Here is a tiny trained network, its code and every weight. The questions are about switching its units off for an input and a class, where a switched-off unit gives its printed mean instead of its output.

import numpy as np


def w(rows, s, z=0):
    codes = np.array(rows[::2]) - 128.0
    scale = np.full(codes.shape[1], s)
    scale[-1] = z or s
    return codes * scale


def f(y):
    return np.maximum(y, 0)


def log_softmax(a):
    a = a - a.max(-1, keepdims=True)
    return a - np.log(np.exp(a).sum(-1, keepdims=True))


def net(x, mask):
    res = np.array(x, float).reshape(1, 5) / 4 @ E
    y = f(res @ A[0][:, :-1].T + A[0][:, -1])
    res = res + np.where(mask, y, B[0][:, -1]) @ B[0][:, :-1]
    return log_softmax(res[-1] @ U[:, :-1].T + U[:, -1])


A, B = {}, {}
E = w([
[121,126,127,123,133],'x0',
[99,192,87,222,207],'x1',
[126,2,88,193,142],'x2',
[123,127,127,124,132],'x3',
[31,133,135,177,24],'x4',
],0.011)
A[0] = w([
[109,177,123,147,157,96],'neuron 1',
[92,172,128,109,106,38],'neuron 2',
[141,87,159,82,98,84],'neuron 3',
[165,64,136,30,55,145],'neuron 4',
[108,170,118,210,191,139],'neuron 5',
[138,117,109,132,115,71],'neuron 6',
[115,155,123,183,172,144],'neuron 7',
[200,122,125,101,188,29],'neuron 8',
[141,99,130,84,89,132],'neuron 9',
[111,145,118,150,161,147],'neuron 10',
[68,133,140,149,85,51],'neuron 11',
[116,177,116,85,115,15],'neuron 12',
[139,179,141,104,119,47],'neuron 13',
[120,207,141,83,115,33],'neuron 14',
[77,115,132,159,79,65],'neuron 15',
[133,194,131,92,113,32],'neuron 16',
[38,137,128,166,34,57],'neuron 17',
[117,48,129,167,150,24],'neuron 18',
[120,141,117,111,131,53],'neuron 19',
[131,7,116,187,143,2],'neuron 20',
[112,127,141,115,136,88],'neuron 21',
[138,96,134,71,90,103],'neuron 22',
[155,174,126,103,134,84],'neuron 23',
[223,105,134,81,227,52],'neuron 24',
[105,154,138,194,184,114],'neuron 25',
[134,106,123,96,112,105],'neuron 26',
[133,117,120,133,126,62],'neuron 27',
],0.022,0.0037)
B[0] = w([
[127,132,108,172,101,180],'neuron 1',
[140,113,162,132,161,173],'neuron 2',
[117,129,84,169,113,188],'neuron 3',
[119,130,45,200,88,248],'neuron 4',
[124,144,62,187,88,228],'neuron 5',
[123,115,135,139,137,138],'neuron 6',
[122,139,82,170,106,196],'neuron 7',
[114,123,119,42,140,208],'neuron 8',
[137,139,88,166,117,184],'neuron 9',
[120,113,89,150,118,170],'neuron 10',
[128,134,117,59,136,191],'neuron 11',
[132,126,176,160,140,175],'neuron 12',
[139,114,178,148,137,178],'neuron 13',
[131,119,213,168,137,209],'neuron 14',
[148,130,104,62,146,194],'neuron 15',
[128,116,199,154,130,192],'neuron 16',
[116,129,104,9,157,246],'neuron 17',
[145,122,219,146,120,198],'neuron 18',
[148,137,138,133,123,137],'neuron 19',
[128,115,249,189,166,238],'neuron 20',
[127,116,126,136,127,133],'neuron 21',
[122,151,101,167,102,190],'neuron 22',
[126,109,163,140,163,176],'neuron 23',
[130,136,106,1,156,253],'neuron 24',
[134,129,74,169,98,202],'neuron 25',
[148,140,112,142,109,159],'neuron 26',
[123,124,134,137,141,135],'neuron 27',
],0.041,0.022)
U = w([
[111,165,61,175,46,214],'0',
[112,145,121,3,150,149],'1',
[139,105,255,163,136,5],'2',
],0.0084,0.0023)

Each question gives the input, the list of numbers given to net, and the class t.
The units are the neurons (one row each of A and B). Each row of codes is followed by its name. A weight is (code - 128) times the scale printed after its matrix; where a second scale follows, it is the last column's (A, B and U).
mask holds one flag per neuron, in row order. A switched-off neuron (its flag False) gives its mean, the last column of its row in B, instead of its output. The means were averaged over made-up inputs and are rounded, as every weight is.
A unit's drop is (log p(t) with every unit on - log p(t) with that unit switched off) / (log p(t) with every unit on - log p(t) with every unit switched off).
The circuit of an input: a set's keep is (log p(t) with only the set's units on - log p(t) with every unit switched off) / (log p(t) with every unit on - log p(t) with every unit switched off). Starting from the 12 units with the biggest drops (on a tie, the unit counted first), units are removed one at a time, each time the one whose removal leaves the highest keep (on an exact tie, the one counted first), for as long as the keep stays at least 0.8.
circuit, biggest first: the units of the circuit, biggest drop first
unit that matters most: the unit with the biggest drop
k most important neurons: the k neurons with the biggest drops, biggest first
drop of u: that unit's drop, to one decimal
input [-5,-3,1,-3,5], class 1: circuit, biggest first : neuron 17
input [-7,4,-3,8,5], class 1: 2 most important neurons : neuron 17; neuron 4
input [1,2,4,7,-4], class 1: 2 most important neurons : neuron 24; neuron 14
input [-8,4,3,4,-5], class 1: 3 most important neurons : neuron 24; neuron 4; neuron 8
input [8,6,8,-8,-2], class 2: 2 most important neurons : neuron 20; neuron 18
input [-1,0,8,-2,7], class 2: 4 most important neurons : neuron 20; neuron 18; neuron 24; neuron 8
input [-4,6,7,3,6], class 2: 2 most important neurons : neuron 20; neuron 18
input [-4,6,2,-1,-8], class 1: 2 most important neurons : neuron 24; neuron 8
input [1,1,-6,5,-5], class 2: 2 most important neurons : neuron 17; neuron 14
input [-6,3,3,-4,4], class 1: 2 most important neurons : neuron 4; neuron 17
input [7,1,4,3,-3], class 2: 2 most important neurons : neuron 17; neuron 20
input [1,-2,7,-7,-3], class 2: drop of neuron 17 : 0.0
input [-2,5,1,-8,-8], class 1: drop of neuron 24 : 8.8
input [-1,5,-3,6,7], class 1: drop of neuron 17 : 2.5
input [-3,-2,1,-6,3], class 1: unit that matters most : neuron 5
